-0.89; -0.07; 0.78; 0.27; 1.16; -2.01; 0.00; -0.88; -0.28; -0.05; -0.44; -0.18; -0.05; -0.95; 0.99; 4.86; 1.35; 1.34; 1.11 : <22>.<74>
-1.01; -0.08; 1.47; -0.08; 0.76; -0.23; 1.18; 3.31; -0.20; -0.42; -0.96; 0.99; 1.36; 0.48; -0.70; -0.49; 2.05; -0.09; 1.89 : <19>.<62>
1.60; 0.09; -1.37; 0.10; 1.64; 0.66; -1.37; -4.98; -0.29; 1.70; -2.10; -0.31; 0.82; -0.49; 0.35; 1.73; 1.32; 0.27; 0.04 : <20>.<63>
-0.92; -0.03; 0.31; -0.07; 0.77; 0.12; -0.75; -0.38; -0.59; 0.15; -1.76; 0.94; 0.83; 1.07; 0.68; 0.15; 0.05; -0.16; 0.04 : <19>.<82>
-0.98; 0.16; 0.13; 0.34; 2.08; -1.70; 0.75; 0.26; -0.62; 0.56; 1.20; 0.52; -0.69; 0.58; 1.64; 4.08; 1.18; 0.67; -1.12 : <22>.<71>
-3.43; 0.07; 0.22; 0.00; 0.95; 0.10; -0.24; -0.05; -0.65; -0.24; -0.40; 1.35; 1.89; -0.11; -0.48; 0.26; 0.21; 0.46; 1.72 : <19>.<62>
-0.51; 0.11; 0.42; -0.26; 0.00; 1.12; -0.40; 0.24; 0.14; 0.25; -1.16; 0.32; -0.37; 1.22; 0.65; -0.28; 0.89; 1.62; -0.16 : <19>.<82>
-1.04; 0.52; -0.49; 0.78; 1.08; -1.67; 0.05; -2.11; -0.75; 0.44; -1.31; 0.28; -0.35; 0.14; 0.95; 3.03; 0.92; 0.61; -0.43 : <22>.<74>
-3.10; 0.08; -0.12; 0.20; 0.69; -0.80; -0.38; -3.27; -0.21; -0.45; -0.43; 0.17; 1.30; -0.66; 0.17; 2.35; 1.20; 0.57; -0.40 : <20>.<66>
-0.14; 0.00; -0.11; 0.45; 1.74; -0.60; -1.78; -5.56; -1.17; 1.46; 0.88; -0.30; 0.50; -0.61; 0.50; 2.63; 1.52; 0.74; 0.06 : <20>.<63>
1.18; -0.65; 0.35; -0.77; 1.47; 0.55; -0.23; 6.24; -0.46; -0.36; 0.69; 0.54; 0.37; -0.14; -1.16; -1.61; -0.41; 0.88; 1.79 : <13>.<68>
-2.16; 0.31; -1.34; 1.15; 0.59; -1.67; -0.77; 0.00; -0.69; 0.04; 0.45; 1.93; -1.58; -0.12; 3.65; 3.07; -0.27; -0.52; -2.18 : <22>.<71>
-1.67; 0.05; -0.59; 0.47; -1.38; -0.44; -0.71; 0.15; 0.13; 0.01; -0.53; 0.11; 1.33; 1.23; 1.62; -0.62; -0.49; -0.97; -1.68 : <19>.<82>

-0.44; -0.83; -0.21; 0.37; -0.24; 0.33; 0.16; -0.17; 0.32; -1.01; 0.22; -0.03; -0.32; -2.03; -0.04; -0.33; 0.21; -0.02; -0.04 : [58].[59]
0.01; -0.65; 0.25; 0.23; 0.51; 2.89; 0.83; -2.80; 1.88; 0.21; 0.55; -1.05; -1.04; 1.07; -0.92; -1.31; -0.27; -1.41; 1.51 : [66].[41]
0.77; -3.39; -0.35; -0.21; 0.00; 1.25; 4.29; -1.99; 1.01; -4.64; 0.27; -1.54; -1.72; -3.82; -0.29; -1.06; 0.03; 0.06; 1.21 : [67].[44]
-0.02; -0.75; -1.45; 0.30; 0.59; -0.40; 1.71; -0.08; 1.19; -2.18; -0.34; -2.55; -0.30; -0.59; -0.26; -0.62; -0.30; -0.78; -0.30 : [58].[43]
-0.89; 1.45; 0.38; 0.36; -2.20; -0.24; 1.69; -0.67; 1.53; 0.48; -0.15; -1.92; -1.28; 2.00; -0.75; -1.09; 1.26; -1.34; 0.13 : [66].[35]
0.00; -1.40; -0.93; -0.15; -1.23; 2.27; 1.52; 1.70; -0.47; -0.54; -0.84; -0.81; 0.49; -1.41; -1.09; 0.67; 0.64; 1.95; -2.75 : [58].[43]
0.60; 0.86; 0.46; -0.35; -1.35; -0.39; 1.72; 0.65; 1.09; -0.13; -0.61; 0.47; -0.18; -2.00; -0.65; -0.49; -1.45; 0.86; 0.67 : [58].[43]
